Here is a tiny trained network, its code and every weight. The questions are about switching its units off for an input and a class, where a switched-off unit gives its printed mean instead of its output.

import numpy as np


def w(rows, s, z=0):
    codes = np.array(rows[::2]) - 128.0
    scale = np.full(codes.shape[1], s)
    scale[-1] = z or s
    return codes * scale


def norm(h):
    return h / np.sqrt((h * h).mean(-1, keepdims=True) + 1e-5)


def f(y):
    return np.maximum(y, 0)


def log_softmax(a):
    a = a - a.max(-1, keepdims=True)
    return a - np.log(np.exp(a).sum(-1, keepdims=True))


def net(x, mask):
    res = np.array(x, float).reshape(1, 3) / 4 @ E
    u = 0
    for l in range(2):
        y = f(norm(res) @ A[l][:, :-1].T + A[l][:, -1])
        res = res + np.where(mask[u : u + 14], y, B[l][:, -1]) @ B[l][:, :-1]
        u += 14
    return log_softmax(norm(res)[-1] @ U[:, :-1].T + U[:, -1])


A, B = {}, {}
E = w([
[208,134,170,254,39],'x0',
[182,203,43,146,154],'x1',
[119,57,59,150,100],'x2',
],0.0082)
A[0] = w([
[118,139,119,106,130,71],'L0N1',
[130,111,124,102,136,97],'L0N2',
[173,156,191,179,110,102],'L0N3',
[148,128,153,170,109,103],'L0N4',
[162,228,85,136,146,45],'L0N5',
[137,21,55,135,116,27],'L0N6',
[116,121,152,122,123,49],'L0N7',
[158,183,87,126,150,2],'L0N8',
[108,60,250,104,135,46],'L0N9',
[129,168,181,118,137,11],'L0N10',
[146,233,221,94,154,26],'L0N11',
[97,143,132,46,176,115],'L0N12',
[118,142,111,120,141,101],'L0N13',
[127,139,184,113,135,94],'L0N14',
],0.023,0.0044)
B[0] = w([
[147,125,147,126,139,148],'L0N1',
[148,138,147,121,135,153],'L0N2',
[186,133,217,91,174,246],'L0N3',
[163,111,182,108,173,204],'L0N4',
[115,79,49,68,73,223],'L0N5',
[22,149,144,210,136,219],'L0N6',
[117,120,113,107,107,144],'L0N7',
[123,117,62,88,85,181],'L0N8',
[145,102,2,56,67,252],'L0N9',
[66,144,129,168,136,164],'L0N10',
[29,166,122,234,150,229],'L0N11',
[203,122,233,95,182,249],'L0N12',
[139,120,159,124,101,153],'L0N13',
[60,107,143,160,116,172],'L0N14',
],0.035,0.012)
A[1] = w([
[192,116,181,79,156,80],'L1N1',
[170,153,52,131,91,49],'L1N2',
[144,115,120,110,99,79],'L1N3',
[101,132,60,122,122,76],'L1N4',
[203,164,211,141,174,61],'L1N5',
[113,135,63,107,105,73],'L1N6',
[75,165,143,187,171,41],'L1N7',
[167,109,146,161,116,94],'L1N8',
[129,182,117,115,126,114],'L1N9',
[141,127,136,109,128,61],'L1N10',
[78,164,115,252,168,27],'L1N11',
[152,98,63,71,67,4],'L1N12',
[114,114,121,129,133,82],'L1N13',
[101,141,83,180,120,170],'L1N14',
],0.027,0.0031)
B[1] = w([
[115,210,219,173,142,250],'L1N1',
[101,33,186,109,113,163],'L1N2',
[99,112,105,145,116,155],'L1N3',
[180,99,210,125,116,185],'L1N4',
[193,219,176,26,51,250],'L1N5',
[170,89,156,125,80,185],'L1N6',
[71,96,60,173,160,202],'L1N7',
[90,129,167,102,161,143],'L1N8',
[46,104,137,82,139,128],'L1N9',
[81,131,143,128,152,150],'L1N10',
[136,129,2,201,218,212],'L1N11',
[138,55,57,131,79,219],'L1N12',
[124,129,149,155,137,141],'L1N13',
[144,211,135,81,171,175],'L1N14',
],0.039,0.018)
U = w([
[141,248,223,97,107,208],'0',
[131,54,112,103,34,2],'1',
[79,178,51,193,180,137],'2',
],0.017,0.0013)

Each question gives the input, the list of numbers given to net, and the class t.
The units are the neurons (one row each of A and B). Each row of codes is followed by its name. A weight is (code - 128) times the scale printed after its matrix; where a second scale follows, it is the last column's (A, B and U).
mask holds one flag per neuron, layer by layer. A switched-off neuron (its flag False) gives its mean, the last column of its row in B, instead of its output. The means were averaged over made-up inputs and are rounded, as every weight is.
A unit's drop is (log p(t) with every unit on - log p(t) with that unit switched off) / (log p(t) with every unit on - log p(t) with every unit switched off).
The circuit of an input: a set's keep is (log p(t) with only the set's units on - log p(t) with every unit switched off) / (log p(t) with every unit on - log p(t) with every unit switched off). Starting from the 12 units with the biggest drops (on a tie, the unit counted first), units are removed one at a time, each time the one whose removal leaves the highest keep (on an exact tie, the one counted first), for as long as the keep stays at least 0.8.
circuit, biggest first: the units of the circuit, biggest drop first
k most important neurons: the k neurons with the biggest drops, biggest first
drop when u is switched off: that unit's drop, to one decimal
input [2,-5,-4], class 1: circuit, biggest first -> (L0N9)
input [-2,-6,7], class 2: 2 most important neurons -> (L0N6, L0N5)
input [-1,4,-5], class 2: 2 most important neurons -> (L0N11, L0N9)
input [6,8,-1], class 1: 2 most important neurons -> (L0N5, L0N12)
input [1,-6,6], class 1: 2 most important neurons -> (L0N9, L0N11)
input [-3,-4,-3], class 1: 2 most important neurons -> (L0N9, L0N3)
input [4,-5,2], class 1: 2 most important neurons -> (L0N9, L0N12)
input [5,-5,-7], class 2: 2 most important neurons -> (L0N11, L0N12)
input [-4,2,5], class 2: 2 most important neurons -> (L0N6, L0N3)
input [-4,-2,-8], class 2: drop when L0N11 is switched off -> 1.0
input [-5,6,-7], class 2: drop when L1N5 is switched off -> 0.4
input [1,-3,5], class 2: drop when L0N6 is switched off -> 0.9
